Below are the code and all the weights of a small trained network. Each question names an input and a class and asks about switching units off, where a switched-off unit gives its printed mean instead of its output.

import numpy as np


def w(rows, s, z=0):
    codes = np.array(rows[::2]) - 128.0
    scale = np.full(codes.shape[1], s)
    scale[-1] = z or s
    return codes * scale


def f(y):
    return y / 2 * (1 + np.tanh(0.7978845608 * (y + 0.044715 * y**3)))


def log_softmax(a):
    a = a - a.max(-1, keepdims=True)
    return a - np.log(np.exp(a).sum(-1, keepdims=True))


def net(x, mask):
    res = np.array(x, float).reshape(1, 5) / 4 @ E
    y = f(res @ A[0][:, :-1].T + A[0][:, -1])
    res = res + np.where(mask, y, B[0][:, -1]) @ B[0][:, :-1]
    return log_softmax(res[-1] @ U[:, :-1].T + U[:, -1])


A, B = {}, {}
E = w([
[142,60,185,88,116,64,153,193,85],'x0',
[89,118,111,117,51,51,2,114,122],'x1',
[149,132,94,21,143,128,146,165,112],'x2',
[187,39,204,124,45,140,149,167,139],'x3',
[170,56,80,147,135,49,121,40,80],'x4',
],0.0098)
A[0] = w([
[160,104,182,112,118,174,181,238,172,150],'N1',
[153,47,136,160,141,114,158,69,126,233],'N2',
[106,173,170,87,231,163,196,179,115,233],'N3',
[120,121,179,87,120,186,217,190,160,204],'N4',
[58,72,169,127,27,109,81,171,147,129],'N5',
[150,1,129,106,84,31,77,39,133,241],'N6',
[163,79,187,144,38,94,91,206,168,254],'N7',
[117,162,142,104,143,97,22,65,173,213],'N8',
[39,246,111,188,178,202,118,99,119,232],'N9',
[190,155,239,41,183,145,215,134,112,183],'N10',
[45,169,127,208,138,146,105,106,186,183],'N11',
[111,89,149,170,48,84,79,161,115,130],'N12',
[156,116,53,101,81,36,128,72,89,212],'N13',
[136,42,226,105,12,150,91,181,148,232],'N14',
],0.0076,0.0042)
B[0] = w([
[99,190,133,96,141,169,224,153,64,216],'N1',
[148,75,130,174,154,111,168,127,115,193],'N2',
[115,104,93,105,159,146,157,190,181,223],'N3',
[116,137,164,109,125,192,222,192,102,217],'N4',
[153,196,203,39,59,116,91,144,111,190],'N5',
[112,91,133,141,104,80,96,51,64,244],'N6',
[134,182,255,92,56,128,154,113,74,230],'N7',
[124,144,104,108,127,106,94,116,154,184],'N8',
[207,183,134,156,204,103,129,130,223,222],'N9',
[92,80,91,89,123,168,209,166,136,224],'N10',
[203,166,153,184,125,108,129,114,194,180],'N11',
[139,152,189,93,88,58,139,96,108,182],'N12',
[86,142,95,156,153,99,97,69,86,204],'N13',
[125,201,227,131,90,168,142,121,21,247],'N14',
],0.0096,0.013)
U = w([
[76,192,42,102,152,153,50,97,133,167],'0',
[130,1,103,215,130,92,126,83,76,172],'1',
[119,139,161,125,56,90,71,111,91,1],'2',
[118,77,55,116,176,163,181,226,166,160],'3',
[209,195,129,202,157,111,111,140,219,191],'4',
[126,173,168,126,96,199,181,191,82,79],'5',
],0.0098,0.0029)

Each question gives the input, the list of numbers given to net, and the class t.
The units are the neurons (one row each of A and B). Each row of codes is followed by its name. A weight is (code - 128) times the scale printed after its matrix; where a second scale follows, it is the last column's (A, B and U).
mask holds one flag per neuron, in row order. A switched-off neuron (its flag False) gives its mean, the last column of its row in B, instead of its output. The means were averaged over made-up inputs and are rounded, as every weight is.
A unit's drop is (log p(t) with every unit on - log p(t) with that unit switched off) / (log p(t) with every unit on - log p(t) with every unit switched off).
The circuit of an input: a set's keep is (log p(t) with only the set's units on - log p(t) with every unit switched off) / (log p(t) with every unit on - log p(t) with every unit switched off). Starting from the 12 units with the biggest drops (on a tie, the unit counted first), units are removed one at a time, each time the one whose removal leaves the highest keep (on an exact tie, the one counted first), for as long as the keep stays at least 0.8.
circuit, biggest first: the units of the circuit, biggest drop first
top k neurons: the k neurons with the biggest drops, biggest first
drop when u is switched off: that unit's drop, to one decimal
input [-4,0,-7,-4,8], class 1: circuit, biggest first => [N2]
input [6,1,-3,0,6], class 1: top 2 neurons => [N2; N6]
input [1,-6,-5,6,6], class 1: top 3 neurons => [N2; N6; N5]
input [4,-7,-4,1,3], class 3: top 2 neurons => [N14; N7]
input [0,2,-5,-6,5], class 4: top 3 neurons => [N9; N11; N10]
input [-1,-3,2,0,-6], class 3: top 2 neurons => [N14; N7]
input [-3,4,-8,1,-2], class 4: top 2 neurons => [N11; N9]
input [-7,3,6,-4,-1], class 4: drop when N9 is switched off => 0.2
input [1,-2,2,-3,-8], class 3: drop when N4 is switched off => 0.0
input [8,-6,-5,1,7], class 1: drop when N4 is switched off => 0.0
